Below are the code and all the weights of a small trained network. Each question names an input and a target symbol and asks about switching units off, where a switched-off unit gives its printed mean instead of its output.

import numpy as np


def w(rows, s, z=0):
    codes = np.array(rows[::2]) - 128.0
    scale = np.full(codes.shape[1], s)
    scale[-1] = z or s
    return codes * scale


def f(y):
    return y / 2 * (1 + np.tanh(0.7978845608 * (y + 0.044715 * y**3)))


def softmax(a):
    e = np.exp(a - a.max(-1, keepdims=True))
    return e / e.sum(-1, keepdims=True)


def log_softmax(a):
    a = a - a.max(-1, keepdims=True)
    return a - np.log(np.exp(a).sum(-1, keepdims=True))


def net(x, mask):
    ids = ['ΘΛΠαγεζημξτψ'.index(c) for c in x.split()]
    T = len(ids)
    res = E[ids] + P[:T]
    r = res
    for j in range(3):
        rows = slice(4 * j, 4 * j + 4)
        q, k, v = (r @ M[0][rows].T for M in (Q, K, V))
        z = softmax(np.where(np.tri(T) > 0, q @ k.T / 4**0.5, -1e9)) @ v
        o = O[0][rows]
        res = res + np.where(mask[j], z, o[:, -1]) @ o[:, :-1]
    y = f(res @ A[0][:, :-1].T + A[0][:, -1])
    res = res + np.where(mask[3:19], y, B[0][:, -1]) @ B[0][:, :-1]
    return log_softmax(res[-1] @ U[:, :-1].T + U[:, -1])


Q, K, V, O, A, B = {}, {}, {}, {}, {}, {}
E = w([
[124,18,55,165,108,115,41,162,54,43,154,89],'Θ',
[117,118,92,122,151,181,195,202,59,62,109,192],'Λ',
[131,54,90,145,151,145,110,197,20,46,114,150],'Π',
[103,226,28,81,224,55,139,135,89,160,88,83],'α',
[106,144,86,202,123,247,145,200,120,88,142,77],'γ',
[26,126,111,169,129,160,200,173,91,43,151,158],'ε',
[89,171,83,229,54,148,125,149,88,49,165,132],'ζ',
[76,115,204,178,170,86,107,112,137,151,82,68],'η',
[110,158,164,62,100,124,121,127,141,105,108,42],'μ',
[92,117,113,155,18,178,142,154,110,159,13,156],'ξ',
[89,115,136,136,59,158,121,243,116,197,182,190],'τ',
[96,154,139,119,144,144,70,56,42,158,178,137],'ψ',
],0.013)
P = w([
[193,35,37,175,92,109,204,128,102,138,142,75],'0',
[179,68,85,175,85,101,198,145,51,136,148,71],'1',
[162,80,112,165,94,104,184,148,37,133,139,72],'2',
[141,95,119,160,97,117,162,144,34,134,138,73],'3',
[128,108,127,150,107,125,146,152,42,124,126,77],'4',
[113,121,130,140,108,127,131,152,56,114,114,88],'5',
[97,129,141,129,111,133,113,154,65,112,108,89],'6',
[89,144,152,119,119,139,97,156,65,106,96,95],'7',
[77,158,157,115,120,139,81,159,85,101,91,100],'8',
[57,170,154,105,124,148,64,168,90,97,88,110],'9',
[40,186,159,100,125,151,53,171,100,93,80,121],'10',
[16,195,159,90,129,154,40,184,99,79,65,133],'11',
[16,206,162,85,140,163,25,191,106,80,76,132],'12',
[8,201,164,77,146,170,2,190,107,63,66,134],'13',
],0.0074)
Q[0] = w([
[157,103,142,139,167,122,128,86,157,132,142,162],'head 0',
[101,123,118,163,156,121,120,167,91,102,74,93],'head 0',
[151,129,138,95,134,121,129,72,150,105,125,132],'head 0',
[71,122,176,135,119,107,150,127,105,129,110,81],'head 0',
[225,127,155,56,161,60,123,15,248,176,166,120],'head 1',
[53,142,114,131,71,175,80,218,35,60,106,86],'head 1',
[113,117,121,167,117,115,125,174,123,92,100,120],'head 1',
[72,121,125,187,139,129,64,134,57,119,122,116],'head 1',
[156,128,95,153,132,123,144,139,139,135,132,137],'head 2',
[113,114,86,97,175,119,136,170,96,70,124,89],'head 2',
[132,120,160,97,133,108,103,102,145,186,119,163],'head 2',
[151,113,130,100,152,141,123,131,143,112,130,137],'head 2',
],0.018)
K[0] = w([
[207,126,43,131,124,111,243,120,116,125,106,95],'head 0',
[7,180,168,64,121,180,47,159,165,87,109,166],'head 0',
[197,95,58,188,85,151,194,143,126,146,127,127],'head 0',
[115,181,152,74,72,169,2,132,121,167,102,156],'head 0',
[176,4,106,192,24,185,180,163,137,67,155,155],'head 1',
[99,252,90,35,202,79,80,107,126,176,100,55],'head 1',
[92,181,176,97,182,63,100,141,152,111,70,68],'head 1',
[106,199,60,125,212,42,30,88,95,164,116,65],'head 1',
[141,101,199,150,145,159,173,121,168,99,185,98],'head 2',
[31,212,127,137,106,183,31,177,163,106,101,151],'head 2',
[220,70,45,135,147,108,231,168,109,134,146,111],'head 2',
[103,100,93,155,164,153,133,150,94,78,163,142],'head 2',
],0.0085)
V[0] = w([
[196,139,72,35,60,220,103,110,96,44,92,127],'head 0',
[149,76,135,78,48,129,96,254,150,138,179,148],'head 0',
[154,140,60,118,186,140,81,117,60,217,191,167],'head 0',
[118,59,140,237,160,156,138,132,120,76,110,202],'head 0',
[178,202,79,29,151,105,233,90,131,191,134,132],'head 1',
[124,125,123,183,148,135,222,234,168,151,55,161],'head 1',
[124,95,187,87,85,115,171,123,188,157,101,30],'head 1',
[125,145,87,66,88,155,192,203,113,11,120,153],'head 1',
[149,157,164,175,13,119,106,84,107,87,134,192],'head 2',
[131,51,194,71,109,163,94,132,115,168,69,157],'head 2',
[98,155,28,100,124,58,162,116,121,195,63,181],'head 2',
[140,122,129,189,119,244,141,163,140,155,83,127],'head 2',
],0.0088)
O[0] = w([
[197,173,88,133,96,212,145,199,78,97,120,71,162],'head 0',
[147,111,177,144,55,121,151,213,160,93,179,196,157],'head 0',
[94,158,122,122,138,178,50,162,72,215,172,183,115],'head 0',
[88,55,129,158,157,188,121,127,165,105,69,166,151],'head 0',
[148,139,134,48,90,145,71,44,147,117,117,174,253],'head 1',
[151,135,254,115,172,102,150,103,177,186,48,96,109],'head 1',
[88,174,172,100,112,145,97,184,108,88,140,41,94],'head 1',
[127,86,157,84,109,102,224,35,107,150,193,130,141],'head 1',
[176,176,162,205,91,124,171,39,117,163,106,135,148],'head 2',
[108,50,136,72,77,125,144,113,92,188,95,94,97],'head 2',
[57,143,48,187,70,136,160,202,120,145,70,137,133],'head 2',
[181,102,83,90,128,170,149,98,207,171,136,89,194],'head 2',
],0.0092,0.0057)
A[0] = w([
[140,156,117,192,166,86,147,246,106,105,125,60,3],'neuron 0',
[106,125,52,162,192,97,140,156,81,131,143,123,64],'neuron 1',
[200,91,161,104,210,97,178,160,95,214,139,173,32],'neuron 2',
[146,178,184,73,94,77,88,108,121,206,132,174,106],'neuron 3',
[84,95,112,148,71,146,163,168,101,195,112,83,153],'neuron 4',
[91,113,71,139,155,184,64,84,135,119,120,191,146],'neuron 5',
[135,148,152,137,100,159,155,26,71,171,96,125,84],'neuron 6',
[111,89,164,102,176,77,144,71,121,142,140,144,86],'neuron 7',
[153,128,144,125,125,147,161,61,255,112,202,164,155],'neuron 8',
[75,133,178,147,114,146,133,193,79,170,189,149,166],'neuron 9',
[156,172,173,231,126,106,148,124,109,151,101,101,161],'neuron 10',
[97,192,216,99,163,157,222,118,209,218,123,151,64],'neuron 11',
[141,97,116,83,110,30,172,105,121,97,71,174,147],'neuron 12',
[145,100,142,10,155,114,76,112,83,159,132,120,120],'neuron 13',
[137,107,218,135,145,88,141,111,173,149,83,83,151],'neuron 14',
[147,162,104,165,186,156,131,88,132,56,84,101,241],'neuron 15',
],0.0079,0.0044)
B[0] = w([
[79,94,131,85,94,125,88,52,189,238,121,172,202],'neuron 0',
[164,104,185,126,52,173,175,77,163,103,151,185,182],'neuron 1',
[184,136,93,68,146,103,110,82,1,180,27,142,141],'neuron 2',
[121,120,175,121,107,98,138,106,70,160,215,154,179],'neuron 3',
[138,170,196,126,218,84,76,132,131,62,201,146,184],'neuron 4',
[129,80,124,195,210,116,121,171,159,144,63,161,245],'neuron 5',
[126,214,122,180,79,98,121,121,88,152,72,124,177],'neuron 6',
[73,137,128,174,120,103,195,68,121,86,150,80,146],'neuron 7',
[129,123,70,131,145,42,135,146,155,150,180,73,183],'neuron 8',
[156,154,81,114,139,94,144,80,141,80,50,53,180],'neuron 9',
[128,44,167,104,159,174,148,228,144,160,128,92,164],'neuron 10',
[115,226,118,188,139,186,63,60,227,79,104,159,151],'neuron 11',
[48,58,115,91,91,137,142,145,153,109,144,85,178],'neuron 12',
[103,160,149,194,185,230,159,119,118,143,162,86,195],'neuron 13',
[170,144,48,116,99,195,148,112,70,81,129,191,166],'neuron 14',
[126,171,157,71,112,56,87,201,109,121,123,103,215],'neuron 15',
],0.0074,0.011)
U = w([
[127,66,170,121,52,132,153,66,189,168,248,212,172],'Θ',
[159,113,59,101,24,159,155,41,158,195,31,100,100],'Λ',
[179,61,170,111,157,103,169,150,59,133,110,122,66],'Π',
[101,157,193,156,124,161,128,90,70,199,165,142,119],'α',
[198,130,120,105,225,188,143,111,201,148,182,94,60],'γ',
[67,123,137,193,182,91,159,66,156,66,146,81,6],'ε',
[131,124,143,215,114,77,180,182,125,167,171,83,48],'ζ',
[79,73,168,93,179,59,88,153,202,151,70,107,246],'η',
[114,165,124,69,92,117,127,162,61,16,197,77,207],'μ',
[158,127,232,144,129,226,141,110,165,65,105,146,3],'ξ',
[216,188,187,141,175,2,86,114,163,103,111,169,56],'τ',
[101,149,28,166,138,165,101,196,85,117,147,178,180],'ψ',
],0.0058,0.004)

Each question gives the input, a string of symbols that net reads in full, and the target symbol t.
The units are the heads (4 rows each of Q, K, V and O) and the neurons (one row each of A and B). Each row of codes is followed by its name. A weight is (code - 128) times the scale printed after its matrix; where a second scale follows, it is the last column's (O, A, B and U).
mask holds one flag per unit, heads first, then neurons. A switched-off unit (its flag False) gives its mean, the last column of its rows in O or B, instead of its output. The means were averaged over made-up inputs and are rounded, as every weight is.
A unit's drop is (log p(t) with every unit on - log p(t) with that unit switched off) / (log p(t) with every unit on - log p(t) with every unit switched off).
The circuit of an input: a set's keep is (log p(t) with only the set's units on - log p(t) with every unit switched off) / (log p(t) with every unit on - log p(t) with every unit switched off). Starting from the 12 units with the biggest drops (on a tie, the unit counted first), units are removed one at a time, each time the one whose removal leaves the highest keep (on an exact tie, the one counted first), for as long as the keep stays at least 0.8.
units of the circuit, in order: the units of the circuit, biggest drop first
most important unit: the unit with the biggest drop
top k neurons: the k neurons with the biggest drops, biggest first
drop of u: that unit's drop, to one decimal
input Λ Λ Λ Π ε ψ ψ α Λ, target α: units of the circuit, in order	[head 0; head 1; neuron 13]
input Λ Λ η ε Θ, target η: units of the circuit, in order	[head 1; neuron 0]
input ψ α Λ Π Θ Π ζ γ τ η, target Θ: units of the circuit, in order	[head 1; head 0; neuron 3]
input Λ Π τ τ ζ ξ Π Θ τ ε μ, target μ: units of the circuit, in order	[head 1]
input Θ η Θ Θ ξ ξ γ Λ η ζ γ η ζ ε, target η: units of the circuit, in order	[head 1; neuron 0]
input Λ τ ψ Θ Π γ τ ξ Θ Θ γ η ζ Λ, target η: top 2 neurons	[neuron 0; neuron 15]
input ζ Π ξ Θ, target Θ: units of the circuit, in order	[head 1; neuron 0; neuron 1]
input Λ ψ Λ η Λ ε α η, target ε: units of the circuit, in order	[head 0; neuron 7]
input ζ μ Θ Λ α μ Π Π ε γ γ Θ, target γ: units of the circuit, in order	[head 2; neuron 13]
input η Π ζ τ, target η: top 2 neurons	[neuron 0; neuron 9]
input ξ Λ Π Λ, target Λ: top 3 neurons	[neuron 2; neuron 11; neuron 6]
input ξ Π α Λ η ε γ η Π Π ψ μ μ, target α: units of the circuit, in order	[head 1; neuron 13; neuron 3; head 2]
input Π ζ Λ ζ, target ζ: top 2 neurons	[neuron 10; neuron 8]
input τ Π ψ ε Θ ζ, target ψ: units of the circuit, in order	[head 1]
input Π ζ Π ε ε, target ε: top 3 neurons	[neuron 11; neuron 7; neuron 8]
input τ Θ ζ Π, target Π: units of the circuit, in order	[head 1; neuron 2]
input Λ μ ξ Λ α ε η μ Π τ, target Θ: units of the circuit, in order	[head 1; neuron 3]
input ε Λ α Θ, target ψ: units of the circuit, in order	[head 2; head 0]
input η Π Λ Θ ζ Θ γ ε, target η: top 2 neurons	[neuron 0; neuron 15]
input η α Λ ψ Θ μ η Π α Π μ Λ, target μ: most important unit	head 0
input η ξ ε τ ζ Π, target η: top 2 neurons	[neuron 0; neuron 10]
input ξ τ ξ α, target Θ: top 2 neurons	[neuron 3; neuron 9]
input τ ζ Λ μ ξ Π Λ ψ η μ γ τ, target μ: units of the circuit, in order	[head 1; neuron 5]
input τ Π Π η γ Π ξ, target η: top 2 neurons	[neuron 0; neuron 4]
input Π η Λ γ Π Π ξ ε α ζ Π Π, target τ: top 2 neurons	[neuron 15; neuron 13]
input ε α Λ Λ ψ α Π Λ γ Π Π μ ε, target μ: drop of neuron 5	0.1
input ξ Λ Π ξ Λ η ε γ ξ α Π τ μ, target Θ: drop of head 0	0.5
input ξ ξ Λ Π τ Λ ζ Π γ, target γ: drop of neuron 13	0.0
input Λ ε Π Θ Π Λ Λ τ, target τ: drop of neuron 4	0.1
input Π ζ ξ α ε Λ γ Λ, target γ: units of the circuit, in order	[head 2]
